Below are the code and all the weights of a small trained network. Each question names an input and a class and asks about switching units off, where a switched-off unit gives its printed mean instead of its output.

import numpy as np


def w(rows, s, z=0):
    codes = np.array(rows[::2]) - 128.0
    scale = np.full(codes.shape[1], s)
    scale[-1] = z or s
    return codes * scale


def f(y):
    return np.maximum(y, 0)


def log_softmax(a):
    a = a - a.max(-1, keepdims=True)
    return a - np.log(np.exp(a).sum(-1, keepdims=True))


def net(x, mask):
    res = np.array(x, float).reshape(1, 4) / 4 @ E
    y = f(res @ A[0][:, :-1].T + A[0][:, -1])
    res = res + np.where(mask, y, B[0][:, -1]) @ B[0][:, :-1]
    return log_softmax(res[-1] @ U[:, :-1].T + U[:, -1])


A, B = {}, {}
E = w([
[157,241,92,69],'x0',
[23,112,4,70],'x1',
[42,191,177,101],'x2',
[79,170,97,215],'x3',
],0.012)
A[0] = w([
[145,147,128,30,3],'N0',
[90,58,163,211,137],'N1',
[171,181,36,59,101],'N2',
[53,45,103,86,80],'N3',
[85,162,174,164,172],'N4',
[152,187,53,128,64],'N5',
[211,66,164,226,170],'N6',
[54,173,81,99,110],'N7',
[173,232,194,218,137],'N8',
[185,68,129,122,177],'N9',
[150,209,201,208,80],'N10',
[119,44,99,199,132],'N11',
[199,52,220,140,111],'N12',
[97,121,89,113,121],'N13',
[61,88,114,161,148],'N14',
[29,54,93,81,46],'N15',
[166,200,234,155,77],'N16',
[149,178,94,62,52],'N17',
[100,152,189,186,113],'N18',
[149,194,174,159,152],'N19',
[102,152,217,166,118],'N20',
[91,92,135,12,61],'N21',
[139,58,132,187,79],'N22',
[135,55,144,218,118],'N23',
[140,175,121,25,81],'N24',
[141,209,67,78,41],'N25',
[224,144,198,165,79],'N26',
[151,148,11,191,120],'N27',
],0.013,0.0038)
B[0] = w([
[62,166,160,123,170],'N0',
[49,129,79,181,212],'N1',
[137,169,67,164,210],'N2',
[74,76,225,107,204],'N3',
[91,103,62,81,190],'N4',
[177,129,65,155,183],'N5',
[160,154,205,158,243],'N6',
[173,116,143,116,213],'N7',
[119,113,120,44,251],'N8',
[148,150,202,164,188],'N9',
[122,120,74,38,229],'N10',
[99,89,155,161,206],'N11',
[247,142,151,178,227],'N12',
[170,116,131,92,173],'N13',
[114,109,155,136,192],'N14',
[111,52,203,83,217],'N15',
[185,130,103,90,232],'N16',
[83,180,93,176,180],'N17',
[64,127,53,80,192],'N18',
[139,99,113,78,199],'N19',
[116,136,33,77,200],'N20',
[90,131,203,57,185],'N21',
[76,118,180,212,186],'N22',
[44,164,171,213,207],'N23',
[102,188,136,132,191],'N24',
[189,159,123,202,200],'N25',
[167,133,160,92,228],'N26',
[165,68,84,150,200],'N27',
],0.011,0.016)
U = w([
[122,57,190,81,129],'0',
[133,108,64,51,106],'1',
[252,133,192,152,109],'2',
[124,220,143,132,197],'3',
[209,96,56,176,213],'4',
[141,130,131,161,3],'5',
[79,115,156,207,118],'6',
],0.014,0.0072)

Each question gives the input, the list of numbers given to net, and the class t.
The units are the neurons (one row each of A and B). Each row of codes is followed by its name. A weight is (code - 128) times the scale printed after its matrix; where a second scale follows, it is the last column's (A, B and U).
mask holds one flag per neuron, in row order. A switched-off neuron (its flag False) gives its mean, the last column of its row in B, instead of its output. The means were averaged over made-up inputs and are rounded, as every weight is.
A unit's drop is (log p(t) with every unit on - log p(t) with that unit switched off) / (log p(t) with every unit on - log p(t) with every unit switched off).
The circuit of an input: a set's keep is (log p(t) with only the set's units on - log p(t) with every unit switched off) / (log p(t) with every unit on - log p(t) with every unit switched off). Starting from the 12 units with the biggest drops (on a tie, the unit counted first), units are removed one at a time, each time the one whose removal leaves the highest keep (on an exact tie, the one counted first), for as long as the keep stays at least 0.8.
circuit, biggest first: the units of the circuit, biggest drop first
k most important neurons: the k neurons with the biggest drops, biggest first
drop of u: that unit's drop, to one decimal
input [-6,-3,0,-5], class 2: circuit, biggest first -> N12
input [-8,2,-2,-7], class 6: circuit, biggest first -> N23, N22
input [2,5,0,0], class 0: 3 most important neurons -> N12, N15, N3
input [-4,6,-3,6], class 6: 4 most important neurons -> N8, N1, N10, N23
input [8,-3,-3,7], class 4: 2 most important neurons -> N25, N5
input [-7,-2,-6,-4], class 2: 4 most important neurons -> N12, N6, N9, N26
input [-4,7,-2,7], class 0: 3 most important neurons -> N15, N3, N13
input [-8,-7,8,-3], class 1: 2 most important neurons -> N20, N18
input [-8,-2,-3,-6], class 2: 3 most important neurons -> N12, N6, N9
input [7,-2,-2,-2], class 3: 2 most important neurons -> N24, N0
input [-3,4,2,6], class 0: 2 most important neurons -> N15, N2
input [2,6,5,7], class 4: 3 most important neurons -> N25, N5, N8
input [7,-5,8,-8], class 1: drop of N8 -> 0.3
input [4,4,-4,-2], class 4: drop of N23 -> 0.1
input [0,7,2,7], class 0: drop of N15 -> 0.9
input [-3,7,-8,1], class 0: circuit, biggest first -> N3
input [2,4,-5,-4], class 3: 2 most important neurons -> N12, N2
